Below is a small trained network, with its code and all its weights. Each question gives an input and a class and asks what happens when units are switched off, that is, made to give their printed mean instead of their output.

import numpy as np


def w(rows, s, z=0):
    codes = np.array(rows[::2]) - 128.0
    scale = np.full(codes.shape[1], s)
    scale[-1] = z or s
    return codes * scale


def f(y):
    return y / 2 * (1 + np.tanh(0.7978845608 * (y + 0.044715 * y**3)))


def log_softmax(a):
    a = a - a.max(-1, keepdims=True)
    return a - np.log(np.exp(a).sum(-1, keepdims=True))


def net(x, mask):
    res = np.array(x, float).reshape(1, 6) / 4 @ E
    y = f(res @ A[0][:, :-1].T + A[0][:, -1])
    res = res + np.where(mask, y, B[0][:, -1]) @ B[0][:, :-1]
    return log_softmax(res[-1] @ U[:, :-1].T + U[:, -1])


A, B = {}, {}
E = w([
[80,69,32,202],'x0',
[195,80,77,81],'x1',
[240,154,130,209],'x2',
[128,128,127,128],'x3',
[147,118,116,116],'x4',
[122,2,198,175],'x5',
],0.007)
A[0] = w([
[44,127,166,29,139],'N1',
[184,135,123,159,97],'N2',
[63,123,114,66,118],'N3',
[201,131,217,124,97],'N4',
[155,191,171,234,66],'N5',
[80,56,71,212,115],'N6',
[137,126,70,202,88],'N7',
[141,79,144,116,80],'N8',
[83,174,19,99,150],'N9',
[167,95,200,94,100],'N10',
[168,96,88,77,104],'N11',
[125,202,106,106,155],'N12',
[117,195,154,54,137],'N13',
[105,226,71,198,128],'N14',
[241,111,74,139,106],'N15',
[117,153,187,91,133],'N16',
[56,105,141,24,118],'N17',
[164,137,133,158,28],'N18',
[180,145,248,75,112],'N19',
[136,103,94,210,138],'N20',
[184,140,143,168,3],'N21',
[200,150,170,103,73],'N22',
[86,98,245,118,185],'N23',
[173,20,161,191,133],'N24',
[154,128,186,49,93],'N25',
[182,149,136,164,37],'N26',
[172,184,74,97,142],'N27',
[98,172,203,148,109],'N28',
[82,198,138,87,101],'N29',
[81,96,193,195,155],'N30',
[111,94,147,95,54],'N31',
[158,117,234,71,90],'N32',
[160,53,196,90,115],'N33',
[153,154,138,177,22],'N34',
[164,163,145,192,44],'N35',
[150,67,127,52,144],'N36',
[142,165,198,117,100],'N37',
],0.011,0.0041)
B[0] = w([
[89,183,94,199,247],'N1',
[29,54,48,184,167],'N2',
[116,75,75,227,195],'N3',
[107,200,78,147,218],'N4',
[84,82,107,201,202],'N5',
[140,198,83,36,223],'N6',
[102,128,28,56,176],'N7',
[151,177,110,160,138],'N8',
[156,205,116,169,253],'N9',
[152,176,93,102,184],'N10',
[146,94,195,182,167],'N11',
[195,215,137,194,217],'N12',
[119,141,123,170,231],'N13',
[179,135,161,95,235],'N14',
[59,81,173,180,237],'N15',
[143,138,98,119,183],'N16',
[124,65,37,206,230],'N17',
[40,50,81,181,127],'N18',
[94,107,77,120,255],'N19',
[89,254,106,108,191],'N20',
[110,138,63,187,145],'N21',
[76,173,51,94,186],'N22',
[164,183,115,161,239],'N23',
[175,182,95,156,252],'N24',
[55,114,122,104,191],'N25',
[54,154,83,203,152],'N26',
[184,124,130,167,224],'N27',
[117,99,182,93,181],'N28',
[157,124,125,176,204],'N29',
[207,190,115,183,201],'N30',
[155,62,70,173,129],'N31',
[73,189,92,53,216],'N32',
[210,167,126,177,203],'N33',
[118,57,73,175,131],'N34',
[71,74,47,206,158],'N35',
[136,106,140,160,188],'N36',
[109,116,140,31,181],'N37',
],0.006,0.0056)
U = w([
[126,147,87,156,253],'0',
[21,59,74,255,63],'1',
[138,154,103,146,241],'2',
[78,191,12,19,10],'3',
[247,172,133,200,17],'4',
[122,123,137,191,238],'5',
[91,67,231,86,52],'6',
],0.0085,0.0065)

Each question gives the input, the list of numbers given to net, and the class t.
The units are the neurons (one row each of A and B). Each row of codes is followed by its name. A weight is (code - 128) times the scale printed after its matrix; where a second scale follows, it is the last column's (A, B and U).
mask holds one flag per neuron, in row order. A switched-off neuron (its flag False) gives its mean, the last column of its row in B, instead of its output. The means were averaged over made-up inputs and are rounded, as every weight is.
A unit's drop is (log p(t) with every unit on - log p(t) with that unit switched off) / (log p(t) with every unit on - log p(t) with every unit switched off).
The circuit of an input: a set's keep is (log p(t) with only the set's units on - log p(t) with every unit switched off) / (log p(t) with every unit on - log p(t) with every unit switched off). Starting from the 12 units with the biggest drops (on a tie, the unit counted first), units are removed one at a time, each time the one whose removal leaves the highest keep (on an exact tie, the one counted first), for as long as the keep stays at least 0.8.
units of the circuit, in order: the units of the circuit, biggest drop first
most important unit: the unit with the biggest drop
top k neurons: the k neurons with the biggest drops, biggest first
drop of u: that unit's drop, to one decimal
input [0,7,-7,-3,0,-2], class 1: units of the circuit, in order	N17; N3
input [-5,1,-3,2,-3,2], class 3: units of the circuit, in order	N32; N15
input [0,-7,-1,3,-2,7], class 4: top neuron	N30
input [-6,-5,7,6,6,6], class 1: top 2 neurons	N5; N35
input [-8,-8,0,2,1,-2], class 3: units of the circuit, in order	N32; N37
input [-1,-7,8,5,-1,7], class 1: top 3 neurons	N5; N35; N2
input [-4,-1,0,-4,-1,-6], class 4: units of the circuit, in order	N12; N27
input [5,5,-7,5,0,-5], class 1: top 2 neurons	N3; N17
input [-1,-6,6,0,4,-1], class 1: units of the circuit, in order	N5; N35
input [6,-3,-8,-8,3,7], class 0: top 2 neurons	N6; N30
input [8,3,2,2,6,2], class 3: units of the circuit, in order	N6; N7
input [7,-1,-6,-3,-8,8], class 2: units of the circuit, in order	N6; N30
input [2,-4,-6,-1,-1,-6], class 1: top 3 neurons	N3; N17; N1
input [-5,1,-7,5,-2,3], class 1: most important unit	N17
input [8,8,8,-3,1,0], class 1: top 2 neurons	N15; N2
input [6,-4,4,-4,-6,5], class 2: top 2 neurons	N6; N30
input [3,5,4,7,5,8], class 4: top 2 neurons	N24; N33
input [8,-4,-4,-8,-1,6], class 0: top 2 neurons	N30; N32
input [-6,-4,-1,1,2,-3], class 3: top 2 neurons	N32; N37
input [7,-2,-2,-2,0,-1], class 3: most important unit	N6
input [-5,-1,8,6,-3,1], class 1: drop of N5	0.1
input [6,-3,-4,6,-7,0], class 2: drop of N32	0.2
input [2,-2,3,1,4,-8], class 4: drop of N12	0.2
